Each row is followed by its class.
[-2.61  0.74  0.88 -0.54 -2.38 -3.56  0.38  5.25  0.77  2.68 -3.52  0.17
 -4.93 -2.56 -2.25 -1.77 -2.67 -5.03  0.76  0.34 -6.16 -0.87  2.00  0.24] => Q_982
[-0.43 -0.70 -1.97 -0.56 -0.04 -1.06  0.14  0.83  1.17  0.48  0.17 -1.30
 -0.67  0.40  0.14 -0.13 -0.09  0.11  0.57  0.48  0.67 -1.07 -1.18  0.33] => Q_539
[-1.45 -0.24 -1.18 -1.67  0.81 -0.03  0.25  3.22 -1.06  1.17 -0.51 -1.03
 -0.20 -1.01 -0.45 -0.73  0.84 -3.60  0.14  0.29 -1.98 -0.05  1.13  0.73] => Q_486
[ 0.01 -0.41 -0.79 -0.07  0.89  0.97  0.20  0.28  1.12  0.63  0.39 -2.25
 -1.73  1.18  0.52  0.30 -0.15  1.94  1.45  0.60  0.87  0.15 -0.05  0.77] => Q_982
[ 0.31 -0.51 -0.50 -3.94 -1.69 -0.32 -0.26  1.19 -0.45  2.06  0.03 -1.01
 -0.60 -0.01 -0.02  0.26  0.69 -3.40  0.28  0.18 -0.21  0.06  0.15  0.65] => Q_486
[ 0.16 -0.71 -0.05 -2.14  0.91  0.47  0.23  0.11 -0.37  0.71  1.01 -1.17
  0.44 -0.28  0.28  0.41  1.50 -1.66  0.57  0.34  0.37  0.41  0.19  1.29] => Q_486
[-1.57 -0.68 -4.43 -0.78 -1.86 -1.82 -0.34  5.52 -0.25  1.67 -0.12 -0.66
 -4.15  0.38 -0.14 -2.70 -1.72 -1.00  1.12  0.46 -1.08 -2.59 -1.05 -0.30] => Q_539
[ 1.09 -0.50 -0.20 -1.51  0.99  0.22  0.45  0.10 -0.54  0.84  0.28 -0.34
  0.69 -0.11  1.64  0.58  1.07 -2.57  0.48  0.03  1.08  0.85  0.04  1.00] => Q_486
[-0.11 -1.50 -0.22 -2.63  0.40 -0.10 -0.23 -0.38  0.62  1.26  0.51 -1.77
 -0.30 -0.08  0.34 -1.17  1.09 -0.43  0.58  0.35  0.55  0.51 -0.09  1.14] => Q_982
[ 0.00  0.06 -1.74 -1.04 -0.81 -0.68 -0.41  1.96 -0.28  0.57  0.55 -0.93
 -0.68  0.01 -0.22 -0.64 -0.39 -2.12  1.00  0.20 -0.27 -0.43 -0.36  0.52] => Q_982
[ 1.07  0.16  1.08 -1.98  0.35 -0.58 -0.14 -2.09  0.44  0.66  0.94  0.91
  1.17 -0.90  0.59  0.20  1.02 -1.36  0.49  0.36  1.27  1.60  0.56  0.65] => Q_486
[ 1.13  0.44 -0.43 -0.76  0.77  0.21 -0.20  0.21  0.08  1.67  0.84 -0.15
  1.89 -0.20  0.69  0.43  1.07 -1.53  0.08 -0.53  0.65  0.34  0.69 -0.48] => Q_982
[-0.42 -0.39 -2.93 -0.94 -1.14 -1.24  0.05  2.99  0.21  0.76 -0.11 -0.20
 -1.61 -0.14 -0.32 -1.86 -0.09 -1.00  0.16  0.08 -0.41 -1.57 -0.40 -0.52] => Q_539
[-0.07 -1.15  2.16 -0.19 -0.62 -0.56 -0.54 -0.41  1.73  0.02  1.47 -1.67
 -1.08  0.92 -0.24 -0.33 -1.28  4.94  1.60 -0.08  1.67  0.64 -2.17  0.63] => Q_982
[-0.89 -1.09 -1.22 -1.35 -1.56 -0.85 -0.11  2.55  1.27  1.72 -0.44 -2.42
 -2.89 -0.18 -0.45 -1.77 -1.95  1.00  1.99  0.04 -0.68 -1.19 -0.85  0.32] => Q_539
[ 0.26  0.17 -2.95 -1.76 -0.34 -1.40  0.05  3.48  0.16  1.51 -0.42 -2.57
 -3.16  0.06  0.27 -1.51 -0.40 -2.77  0.31  0.08 -1.03 -0.92  0.21  0.40] => Q_539
[ 0.87 -0.12 -0.37 -2.26  0.45  0.19  0.54 -0.40 -0.43  0.52  1.21 -0.29
  0.27 -0.74  0.66 -0.15  1.14 -0.26  0.32  0.08  0.06  0.47 -0.04  0.99] => Q_486
